Rows with their classes:
[ -3   3   2  -7  -2  -3  -4  -7 -10   2   2 -12  -7  16   1   0   1  -2
   1   1  -2   4   1   0   3 -11   5  -2 -11  -3   5   5] | (32)
[ -4   6   2  -6  -1  -3  -2  -8  -1  -1   2  -3  -3   6   2   1   1 -10
   0   1   0   2   0  -1   1 -11  -2   2  -6  -2  10   2] | (33)
[-1  2  1 -5  0 -2  1 -3  8  1  1  0 -1  2  3  0  0 -9  1  1 -2  0  1  3
  0 -5  1  1  0 -4  4  1] | (32)
[ -3   6   0  -2  -5  -3   0 -15   4   0   4  -1  -2   0   3   2   0 -12
  -1   1   1  -2   0  -4   0 -18   0  -1  -3  -6  16   1] | (33)
[ -5  10   1 -18  -2  -3 -13  20 -20   6 -15   0  -5  41   4  -5  10   0
   0   6   5   6   0  16   2   9  -4   3 -35   9 -12   5] | (32)
[ -3   1   1   0  -1  -2   2 -12   9  -1   7  -4   0  -8   3   2  -3 -12
   1  -1  -3   0   0  -6   0 -13  -4   0   2  -5  11   1] | (33)
[ -2   5   0  -6  -3   1  -3  -1  -4  -1  -2  -1  -4  13   3   0   2 -10
   0   0   2  -1   0   0   0 -10  -5   0 -14  -1   9   0] | (33)
[ -4   3   3 -10   4  -1  -2   7   0   2   0  -6   1   6   0   0   1  -1
   2   2  -4   9   0   8   3   9   3  12   0   1  -8   5] | (32)
[ -5   6   1  -6  -3  -4  -4  -9  -4   2   0  -2  -4   8   3  -1   2 -11
  -1   2   0   0   0  -1   1 -16  -3   6 -10   0  12   1] | (33)
[ -6  10   4 -14   0  -4  -6   0 -11   1   1 -10  -4  13   0  -1   3  -7
   0   2  -1   8   0   3   3  -2  -3  13  -9   5   2   4] | (33)
[ -8   8   6 -18   6  -3  -2   0   0   3  13 -16   2  -3  -1   2   0  -2
   3   2  -9  16   0   5   7   5   0  11  12   2  -2   7] | (32)
[ -4   6   1  -9   0  -3  -1   1   5   1   3   0   0   7   5   0   1 -10
   1   2  -1   4   0   4   0  -5   0  -3  -7  -1   4   1] | (32)
[ -4   5   2  -7  -2  -2  -2  -6  -2   0   1  -5  -4   6   1   0   0 -10
   0   1  -1   2   0  -1   1 -10  -3   6  -5  -2   9   1] | (33)
[ -6  12   2 -14  -3  -5  -8   1 -14   3  -6  -6  -7  27   3  -2   6 -10
  -1   3   3   4   0   4   1 -10  -2   6 -22   3   8   4] | (33)
[ -4   7   2 -10  -2  -3  -4  -3  -7   1   0  -7  -3  13   1  -1   3  -8
   0   2   0   5  -1   2   2  -8  -3   8 -11   0   6   3] | (33)
[  6   3  -7  11 -16  -3  -2  -5   2  -6 -21  24  -9  32  11  -1   3 -29
  -4   1  16 -25   0  -9  -8 -37 -14 -24 -41  -5  27  -9] | (33)
[ -4   7   2  -6  -3  -5  -2  -8  -2  -1   2  -5  -4   7   3   0   1 -13
   1   2   0   2   0  -3   1 -13  -5   4 -12   1  10   1] | (33)
[ -4   4   1  -6   1  -4  -1  -5   6   2   7  -2   1   0   6   0   1 -11
   1   2  -3   4   0   2   0 -11   1  -2  -6   0   4   2] | (32)
[-4  2  1 -8  0 -2 -2 -2  4  2  0 -3 -1  5  3  1  1 -9  1  2 -2  3  0  3
  1 -6  0  2 -5 -2  2  3] | (32)
[-1  2  0 -5 -1 -2  0 -1  5  2  1  0 -1  8  3  0  1 -8  1  1  2  0  0  3
  0 -9  1 -7 -9 -2  5  1] | (32)
[ -5  13   3 -10  -1  -4  -4  -9 -14   0   3  -5  -5   7  -3  -1   2  -3
  -1   2   2   5  -1  -2   2  -6  -2  12   1   1  14   3] | (33)
[-3  9  1 -5 -3 -2 -2 -5 -1  1  2  4 -1  5  4  0  2 -5  0  2  2  1  0  1
  0 -6  2 -1 -4  0  9  0] | (33)
[-7  8  1 -7 -1 -3 -8  0 -5  4 -7  6 -1  7  5 -2  6 -4 -1  4  3  2 -1  8
  0  3 -2 20 -5  7 -6  1] | (33)
[ -5   6   0  -9   0  -4  -6   3   0   4  -5   4  -3  16   6  -2   5 -15
   1   4   1  -1   0   7  -1 -11  -4   5 -18   4   0   2] | (32)
[-5  4  2 -7  1 -3 -1 -5  4  2  5 -4  0 -1  4  1  1 -8  1  2 -3  5  0  3
  2 -7  1  4  1  0  2  3] | (32)
[-5  7  5 -7 -1 -4 -3 -4  0  1  1 -6 -1  3  3  1  1 -8  1  2 -1  6  0  1
  3 -4 -3 10 -4  1  4  2] | (33)
[ -3   6   2  -6  -2  -3  -4   0  -4   0  -2  -1  -4  11   1  -1   3  -9
   0   3   1   2   0   1   0  -7  -3   4 -13   3   4   1] | (33)
[ -1   3   2  -6   2   0  -1   9   1   0   0  -1   1   8   2   0   2  -1
   2   1   0   6  -1   5   1   6   2  -5 -10   3  -7   2] | (32)
[ -6   7   1  -7  -4  -5  -5  -7  -4   1  -2  -1  -4  12   5  -1   3 -11
  -1   2   2   1   0   0   2 -15  -4   8 -15   1   9   2] | (33)
[ -5   3   2  -7   1  -4  -3  -9  -2   2   0  -6  -4   4   0   0   0  -9
   1   1  -2   2   1   1   2 -12  -1  10  -2  -4   7   3] | (33)
[ -6   4   1  -9   2  -4  -4  -3   2   4   3  -2  -1   1   3  -1   3 -10
   0   3  -4   4   1   4   1  -8  -2   9  -1   2   1   3] | (32)
[-1  0  0 -4  1  0  1  6  7  0 -1  1  1  5  2 -1  0 -6  2  1  0  1  2  5
  0  2  1 -5 -7 -1 -4  1] | (32)
[ -6   9   3 -13  -2  -5  -7   4 -12   2  -5  -4  -5  21   1  -2   4  -6
  -1   4   3   5  -1   6   2  -2  -1   8 -17   3   1   3] | (33)
[ -3   6   3 -13   2  -1  -4  13  -5   2  -2  -4  -1  17   1  -1   4  -2
   2   2  -1   7   0   9   3   7   1   1 -11   3  -8   4] | (32)
[ -5   8   2  -7  -2  -4  -4  -6  -5   1  -1   1  -4  10   1   0   3 -10
  -1   3   0   0   0   0   1 -12  -4   7  -8   0   9   2] | (33)
[ -2   2   0  -7   0  -2  -2   2   2   1  -2   0   0   6   4   0   2  -9
   1   2  -1   1   0   4   0  -4  -1  -1 -10   2   2   2] | (32)
[ -5   4   4 -10   1  -2  -2   0   1   1   2  -7  -1   4   1   1   1  -8
   1   2  -3   7   0   4   4   1  -2  11   0   0  -1   3] | (32)
[ -2   6   2  -7  -3  -3  -2  -1  -5  -1  -2  -3  -4  11   0   1   1  -6
   0   3   0   4  -1   1  14  -4  -1   3 -10  -1   6   1] | (33)
[ -2   0  -1  -3   2  -1   2  -7   7   0   5  -1   0  -3   2   1   0  -7
   1   1  -2   0  -1   1   0 -10   3  -5   3  -4   8   2] | (32)
[ -1   2   0  -6   1  -1   1   1   8  -1   4  -2   1   3   3   1   0 -10
   2   1  -2   2   0   2   0  -4   0  -8  -7  -1   3   0] | (32)
[-4  4  1 -8  1  0 -2  0  0  2  1 -2 -1  8  4  0  2 -9  0  3 -2  3  0  4
  0 -6  0  0 -7  0  3  3] | (32)
[ -2   3   0  -6   0  -2  -2   3   1   2  -2   1  -1  10   4  -1   3  -8
   0   2  -1   1   0   3   0  -5   0  -3 -13   1   1   2] | (32)

Rows, each with its class:
[  5  -5   2   8 -10   3  -1  -4   7   5   8   5  -2  -1  -6   2   5  -7
   0   1   2  -3   4   9  -2  -2   4   7   6   1   4   2] | z135
[ 3 -5 10 10 -7  3 -1 -4 10  5 -5  0 -5 -6 -2 12 10 -2 -1  0 -2 14  6  6
 -9  0  5 14  8  2  6  1] | Z725
[  5  -1   6  10 -10   0  -4  -4   9   6   2  -6  -4  -3  -1   7  14  -1
  -4   0  -6  14  -1   9  -5   1   3   5   3   2   9  -2] | z448
[  1  -4   3   3  -8   0 -13  -3   5   4  -3  -1  -2  -3  -3   4   9  -4
   1   1  -9  11   4  10  -2   6   4   1   8   6   2  -4] | z259
[  9  -5   7  12  -7   2   4  -8  10  11   6  -6  -4  -2  -2  11   6   1
  -6   2  -2  11  -1   2 -10  -5   1   6   3   2   8  -1] | z308
[ 8 -3 10 13 -8  5 10 -7 10 12 11 -1 -1 -4 -5 12 10 -5 -5 -1  9  1 -2  6
 -9 -4  2 15  6 -1 13  4] | z547
[ 7 -3  4 14 -8  5  6 -4 10 11 11  5 -1 -2 -6  5  9 -6 -1 -1  2  1  1  8
 -6 -4  2 11  9 -1 10  5] | z685
